Below is a small trained network, with its code and all its weights. Each question gives an input and a class and asks what happens when units are switched off, that is, made to give their printed mean instead of their output.

import numpy as np


def w(rows, s, z=0):
    codes = np.array(rows[::2]) - 128.0
    scale = np.full(codes.shape[1], s)
    scale[-1] = z or s
    return codes * scale


def f(y):
    return np.maximum(y, 0)


def log_softmax(a):
    a = a - a.max(-1, keepdims=True)
    return a - np.log(np.exp(a).sum(-1, keepdims=True))


def net(x, mask):
    res = np.array(x, float).reshape(1, 8) / 4 @ E
    y = f(res @ A[0][:, :-1].T + A[0][:, -1])
    res = res + np.where(mask, y, B[0][:, -1]) @ B[0][:, :-1]
    return log_softmax(res[-1] @ U[:, :-1].T + U[:, -1])


A, B = {}, {}
E = w([
[120,63,146,79,144,126,96,171,86,128,137],'x0',
[108,128,130,123,121,128,120,92,112,155,142],'x1',
[117,151,106,120,116,133,101,117,105,115,143],'x2',
[142,119,166,187,2,107,165,160,70,125,160],'x3',
[121,119,113,178,150,209,79,124,175,111,243],'x4',
[133,120,107,133,132,142,128,98,106,135,122],'x5',
[142,141,99,123,141,122,136,124,106,94,151],'x6',
[137,138,113,114,120,148,149,121,119,120,139],'x7',
],0.014)
A[0] = w([
[110,210,142,95,127,52,178,94,107,117,29,218],'n1',
[90,38,145,73,159,132,107,154,97,104,167,173],'n2',
[147,167,118,89,111,87,125,116,156,152,94,3],'n3',
[126,101,115,151,111,118,105,114,150,121,94,111],'n4',
[163,138,100,152,140,177,98,125,211,173,172,188],'n5',
[142,147,129,139,52,35,133,159,49,139,79,135],'n6',
[130,143,117,85,98,166,154,136,179,113,135,147],'n7',
[139,63,178,141,113,214,92,130,156,89,225,173],'n8',
[189,73,162,89,41,59,142,174,11,158,114,99],'n9',
[141,131,128,154,161,169,108,90,203,148,160,129],'n10',
[121,137,178,254,44,121,179,120,81,93,150,76],'n11',
[99,164,90,161,204,147,81,90,223,103,157,141],'n12',
],0.0081,0.0045)
B[0] = w([
[115,61,129,31,185,164,29,105,158,19,30,250],'n1',
[97,84,140,67,132,138,86,183,131,71,62,185],'n2',
[163,111,74,81,69,136,162,127,169,143,154,151],'n3',
[133,124,163,113,153,135,157,93,119,138,139,135],'n4',
[151,113,91,141,137,82,135,156,107,183,120,197],'n5',
[189,150,152,165,107,72,185,175,106,130,131,233],'n6',
[137,167,133,72,79,128,123,125,124,172,145,148],'n7',
[137,108,109,82,132,145,88,69,153,112,138,217],'n8',
[101,238,149,205,82,104,128,188,58,178,189,238],'n9',
[107,122,129,117,74,90,130,114,96,143,162,185],'n10',
[82,69,155,28,210,176,43,46,180,24,2,232],'n11',
[163,181,122,174,89,106,199,123,179,116,172,211],'n12',
],0.0081,0.015)
U = w([
[112,99,116,100,144,145,85,80,167,100,103,249],'0',
[68,82,150,103,157,169,86,119,107,85,94,88],'1',
[138,190,132,248,81,99,193,143,90,190,175,160],'2',
],0.013,0.0018)

Each question gives the input, the list of numbers given to net, and the class t.
The units are the neurons (one row each of A and B). Each row of codes is followed by its name. A weight is (code - 128) times the scale printed after its matrix; where a second scale follows, it is the last column's (A, B and U).
mask holds one flag per neuron, in row order. A switched-off neuron (its flag False) gives its mean, the last column of its row in B, instead of its output. The means were averaged over made-up inputs and are rounded, as every weight is.
A unit's drop is (log p(t) with every unit on - log p(t) with that unit switched off) / (log p(t) with every unit on - log p(t) with every unit switched off).
The circuit of an input: a set's keep is (log p(t) with only the set's units on - log p(t) with every unit switched off) / (log p(t) with every unit on - log p(t) with every unit switched off). Starting from all 12 units, units are removed one at a time, each time the one whose removal leaves the highest keep (on an exact tie, the one counted first), for as long as the keep stays at least 0.8.
circuit, biggest first: the units of the circuit, biggest drop first
unit that matters most: the unit with the biggest drop
top k neurons: the k neurons with the biggest drops, biggest first
drop when u is switched off: that unit's drop, to one decimal
input [-8,6,3,2,-6,1,-1,-3], class 1: circuit, biggest first : [n1; n12]
input [4,-7,-2,8,-7,3,6,3], class 2: top 2 neurons : [n9; n6]
input [6,-5,-1,3,0,5,4,-7], class 2: top 3 neurons : [n1; n9; n11]
input [8,-2,2,-5,6,1,-6,7], class 0: circuit, biggest first : [n12; n8]
input [4,-5,-7,7,0,1,7,8], class 2: top 3 neurons : [n9; n1; n6]
input [4,0,-2,5,-6,-6,0,8], class 2: top 2 neurons : [n9; n6]
input [-2,-4,2,-6,8,-3,-2,-4], class 2: unit that matters most : n12
input [1,-1,-3,7,-4,1,5,-3], class 2: top 3 neurons : [n9; n6; n2]
input [6,7,1,2,-8,-8,-5,4], class 2: top 2 neurons : [n9; n11]
input [-8,-8,-5,8,-8,7,-5,-7], class 1: top 2 neurons : [n11; n1]
input [7,-6,-3,1,-6,-8,-5,-6], class 2: top 3 neurons : [n9; n11; n6]
input [8,6,-2,2,-3,6,4,-4], class 2: drop when n9 is switched off : 0.3
input [6,-8,2,5,-4,-6,8,0], class 2: drop when n6 is switched off : 0.0
input [-4,6,-7,7,-1,7,6,-7], class 1: drop when n11 is switched off : 9.1
input [-4,2,0,-3,4,-8,7,-6], class 2: drop when n1 is switched off : 0.1
input [-5,-3,0,-6,8,-1,-6,6], class 2: top neuron : [n12]
